Here is a tiny trained network, its code and every weight. The questions are about switching its units off for an input and a class, where a switched-off unit gives its printed mean instead of its output.

import numpy as np


def w(rows, s, z=0):
    codes = np.array(rows[::2]) - 128.0
    scale = np.full(codes.shape[1], s)
    scale[-1] = z or s
    return codes * scale


def f(y):
    return np.maximum(y, 0)


def log_softmax(a):
    a = a - a.max(-1, keepdims=True)
    return a - np.log(np.exp(a).sum(-1, keepdims=True))


def net(x, mask):
    res = np.array(x, float).reshape(1, 8) / 4 @ E
    y = f(res @ A[0][:, :-1].T + A[0][:, -1])
    res = res + np.where(mask, y, B[0][:, -1]) @ B[0][:, :-1]
    return log_softmax(res[-1] @ U[:, :-1].T + U[:, -1])


A, B = {}, {}
E = w([
[73,63,9,95,245,152,104,95],'x0',
[255,51,91,105,123,70,155,152],'x1',
[135,126,120,131,121,140,113,137],'x2',
[125,89,152,200,145,146,227,46],'x3',
[131,128,128,121,126,132,127,136],'x4',
[73,70,181,217,179,73,100,228],'x5',
[35,56,66,119,42,138,173,161],'x6',
[130,126,129,127,127,133,132,131],'x7',
],0.008)
A[0] = w([
[83,86,2,84,243,111,85,120,10],'neuron 0',
[141,164,86,50,75,152,106,70,27],'neuron 1',
[241,48,66,100,107,38,135,159,127],'neuron 2',
[120,72,165,189,174,74,100,194,29],'neuron 3',
[191,186,68,81,97,161,194,44,68],'neuron 4',
[200,222,179,143,235,81,102,120,48],'neuron 5',
[70,81,117,71,27,84,156,148,41],'neuron 6',
[59,79,88,169,89,106,179,132,129],'neuron 7',
[94,112,77,126,70,143,149,189,30],'neuron 8',
[40,201,114,135,119,160,89,116,28],'neuron 9',
[126,143,98,76,91,119,73,151,88],'neuron 10',
[99,181,101,33,105,78,35,193,98],'neuron 11',
[154,183,192,129,9,55,134,181,2],'neuron 12',
],0.0096,0.0084)
B[0] = w([
[207,208,140,171,114,144,204,145,244],'neuron 0',
[145,114,145,190,146,70,92,172,173],'neuron 1',
[63,111,223,142,128,188,116,109,234],'neuron 2',
[78,161,92,162,126,48,124,165,189],'neuron 3',
[73,126,121,144,124,69,113,210,220],'neuron 4',
[170,61,50,116,143,170,92,122,206],'neuron 5',
[199,114,65,150,198,150,72,116,171],'neuron 6',
[149,125,93,82,121,138,85,119,200],'neuron 7',
[201,100,120,147,161,129,86,134,155],'neuron 8',
[128,66,245,164,179,183,133,160,174],'neuron 9',
[101,124,112,92,144,90,133,133,166],'neuron 10',
[95,79,132,26,90,114,183,100,216],'neuron 11',
[189,184,124,141,134,134,203,123,196],'neuron 12',
],0.012,0.011)
U = w([
[226,192,130,139,130,119,197,147,44],'0',
[109,56,106,86,132,74,153,73,246],'1',
[102,116,113,161,159,2,46,229,38],'2',
[215,62,59,111,163,170,1,128,55],'3',
[98,79,236,132,150,197,86,130,53],'4',
[125,129,119,106,124,101,92,79,243],'5',
[115,102,112,109,112,105,104,89,226],'6',
],0.0087,0.013)

Each question gives the input, the list of numbers given to net, and the class t.
The units are the neurons (one row each of A and B). Each row of codes is followed by its name. A weight is (code - 128) times the scale printed after its matrix; where a second scale follows, it is the last column's (A, B and U).
mask holds one flag per neuron, in row order. A switched-off neuron (its flag False) gives its mean, the last column of its row in B, instead of its output. The means were averaged over made-up inputs and are rounded, as every weight is.
A unit's drop is (log p(t) with every unit on - log p(t) with that unit switched off) / (log p(t) with every unit on - log p(t) with every unit switched off).
The circuit of an input: a set's keep is (log p(t) with only the set's units on - log p(t) with every unit switched off) / (log p(t) with every unit on - log p(t) with every unit switched off). Starting from the 12 units with the biggest drops (on a tie, the unit counted first), units are removed one at a time, each time the one whose removal leaves the highest keep (on an exact tie, the one counted first), for as long as the keep stays at least 0.8.
units of the circuit, in order: the units of the circuit, biggest drop first
most important unit: the unit with the biggest drop
top k neurons: the k neurons with the biggest drops, biggest first
drop when u is switched off: that unit's drop, to one decimal
input [5,2,0,-2,5,-3,1,1], class 0: most important unit	neuron 0
input [-3,7,-4,4,3,6,-1,3], class 4: top 2 neurons	[neuron 2; neuron 4]
input [-5,5,7,-3,-7,-8,0,5], class 2: top 3 neurons	[neuron 4; neuron 1; neuron 0]
input [-8,-4,8,-6,-2,1,8,2], class 0: top 2 neurons	[neuron 12; neuron 5]
input [6,3,0,-4,2,-6,6,8], class 0: top 3 neurons	[neuron 0; neuron 5; neuron 3]
input [7,-1,-7,4,7,-8,4,3], class 2: top 2 neurons	[neuron 4; neuron 1]
input [-5,-4,2,-8,2,-7,-1,0], class 1: top 2 neurons	[neuron 11; neuron 0]
input [-5,-2,5,-6,-5,-3,-8,-6], class 3: top 2 neurons	[neuron 5; neuron 0]
input [4,-3,-6,0,4,-8,-1,-3], class 2: units of the circuit, in order	[neuron 4; neuron 1]
input [-3,0,-1,-2,3,-4,0,8], class 2: top 4 neurons	[neuron 0; neuron 4; neuron 1; neuron 2]
input [-7,-3,-2,6,5,3,8,-8], class 3: units of the circuit, in order	[neuron 6; neuron 7]
input [-3,-6,6,4,6,-5,0,6], class 4: top 2 neurons	[neuron 9; neuron 3]
input [8,-6,-8,-1,7,-4,4,0], class 0: top 2 neurons	[neuron 0; neuron 2]
input [-6,-8,-1,7,4,-5,-3,2], class 4: units of the circuit, in order	[neuron 9]
input [0,5,-1,-7,2,7,8,1], class 3: top 3 neurons	[neuron 6; neuron 8; neuron 4]
input [-4,-8,-6,-6,1,7,-8,-3], class 3: top 2 neurons	[neuron 5; neuron 2]
input [-4,-1,-4,5,-5,1,7,-7], class 3: top 2 neurons	[neuron 6; neuron 7]
input [7,8,-6,2,1,2,-3,-1], class 4: top 2 neurons	[neuron 2; neuron 12]
input [-4,2,-8,-5,-7,-8,-5,8], class 2: drop when neuron 1 is switched off	0.4
input [-4,8,7,-3,-2,7,7,-7], class 4: drop when neuron 5 is switched off	0.3
input [0,7,-4,6,0,8,6,-8], class 2: units of the circuit, in order	[neuron 3]
input [-4,2,2,6,-2,-2,-4,-3], class 1: drop when neuron 8 is switched off	0.1
input [-3,-7,0,5,1,-2,3,-1], class 4: drop when neuron 5 is switched off	0.1
